Here is a tiny trained network, its code and every weight. The questions are about switching its units off for an input and a class, where a switched-off unit gives its printed mean instead of its output.

import numpy as np


def w(rows, s, z=0):
    codes = np.array(rows[::2]) - 128.0
    scale = np.full(codes.shape[1], s)
    scale[-1] = z or s
    return codes * scale


def f(y):
    return y / 2 * (1 + np.tanh(0.7978845608 * (y + 0.044715 * y**3)))


def log_softmax(a):
    a = a - a.max(-1, keepdims=True)
    return a - np.log(np.exp(a).sum(-1, keepdims=True))


def net(x, mask):
    res = np.array(x, float).reshape(1, 3) / 4 @ E
    y = f(res @ A[0][:, :-1].T + A[0][:, -1])
    res = res + np.where(mask, y, B[0][:, -1]) @ B[0][:, :-1]
    return log_softmax(res[-1] @ U[:, :-1].T + U[:, -1])


A, B = {}, {}
E = w([
[45,194,117,154,195,207,166,145,174,128,88,180],'x0',
[96,105,201,170,59,201,237,173,127,97,90,3],'x1',
[67,209,65,80,2,84,199,146,181,91,48,151],'x2',
],0.01)
A[0] = w([
[186,112,128,123,222,126,76,131,124,130,155,128,157],'n1',
[152,126,120,137,125,104,114,129,144,123,140,129,75],'n2',
[175,87,151,124,181,136,81,129,123,130,144,95,125],'n3',
[110,140,131,120,152,167,178,134,134,131,99,124,169],'n4',
[159,125,125,127,171,87,53,129,125,128,152,167,255],'n5',
[108,126,140,130,253,207,145,135,130,130,126,123,202],'n6',
[152,121,127,131,91,118,127,136,127,120,130,103,221],'n7',
[113,148,120,116,97,91,120,136,139,128,99,202,102],'n8',
[150,96,154,134,87,107,130,130,132,122,126,69,193],'n9',
[134,124,127,123,29,128,171,125,131,126,124,73,174],'n10',
[41,160,128,140,109,159,195,125,146,125,97,147,211],'n11',
],0.018,0.0043)
B[0] = w([
[171,119,140,169,137,67,83,127,121,119,171,151,232],'n1',
[95,130,139,154,123,108,82,141,100,119,79,160,143],'n2',
[142,141,132,188,166,115,106,177,77,125,176,142,211],'n3',
[75,132,120,110,158,170,117,153,135,145,101,114,185],'n4',
[111,131,116,95,156,92,98,5,126,131,131,134,234],'n5',
[71,126,133,185,92,180,175,65,140,121,135,75,230],'n6',
[173,125,138,108,92,162,145,103,108,140,147,131,172],'n7',
[118,127,118,110,80,98,129,78,200,126,99,132,205],'n8',
[115,130,133,130,87,128,181,136,78,143,111,105,196],'n9',
[147,134,121,143,53,125,180,164,62,147,131,131,239],'n10',
[148,116,141,113,189,169,107,214,189,105,131,131,252],'n11',
],0.022)
U = w([
[144,91,119,38,178,183,144,73,83,201,133,93,48],'0',
[178,91,123,61,60,92,121,71,45,170,100,148,4],'1',
[205,93,165,123,16,151,223,183,45,175,129,98,231],'2',
[147,115,119,123,189,114,88,152,115,206,63,104,18],'3',
[179,118,113,1,171,172,121,234,196,97,44,160,221],'4',
[132,125,67,64,116,72,83,40,189,116,109,173,170],'5',
[58,93,167,145,199,230,155,178,187,84,122,64,183],'6',
[181,60,175,186,173,87,61,82,30,132,223,130,172],'7',
],0.0082,0.0028)

Each question gives the input, the list of numbers given to net, and the class t.
The units are the neurons (one row each of A and B). Each row of codes is followed by its name. A weight is (code - 128) times the scale printed after its matrix; where a second scale follows, it is the last column's (A, B and U).
mask holds one flag per neuron, in row order. A switched-off neuron (its flag False) gives its mean, the last column of its row in B, instead of its output. The means were averaged over made-up inputs and are rounded, as every weight is.
A unit's drop is (log p(t) with every unit on - log p(t) with that unit switched off) / (log p(t) with every unit on - log p(t) with every unit switched off).
The circuit of an input: a set's keep is (log p(t) with only the set's units on - log p(t) with every unit switched off) / (log p(t) with every unit on - log p(t) with every unit switched off). Starting from all 11 units, units are removed one at a time, each time the one whose removal leaves the highest keep (on an exact tie, the one counted first), for as long as the keep stays at least 0.8.
circuit, biggest first: the units of the circuit, biggest drop first
most important unit: the unit with the biggest drop
top k neurons: the k neurons with the biggest drops, biggest first
drop of u: that unit's drop, to one decimal
input [3,8,7], class 4: circuit, biggest first -> [n11]
input [3,-5,8], class 4: top 2 neurons -> [n11, n5]
input [-1,0,1], class 2: top 4 neurons -> [n5, n11, n1, n8]
input [8,-3,5], class 4: top 3 neurons -> [n11, n8, n3]
input [0,4,-4], class 2: top 2 neurons -> [n5, n11]
input [2,5,-6], class 6: top 2 neurons -> [n6, n10]
input [7,3,6], class 4: top 2 neurons -> [n11, n6]
input [1,0,0], class 6: top 3 neurons -> [n10, n5, n1]
input [2,7,-5], class 6: top 2 neurons -> [n6, n4]
input [-2,-2,4], class 5: top 3 neurons -> [n9, n11, n8]
input [-1,-2,6], class 4: top 3 neurons -> [n5, n6, n9]
input [1,2,1], class 4: top 2 neurons -> [n6, n3]
input [-8,-5,5], class 1: top 3 neurons -> [n11, n7, n4]
input [-7,5,-5], class 2: most important unit -> n9
input [2,8,-7], class 6: top 3 neurons -> [n6, n10, n4]
input [1,3,-2], class 6: drop of n10 -> 1.3
input [-1,-2,1], class 5: drop of n10 -> 0.3
input [3,5,2], class 6: drop of n11 -> 2.2
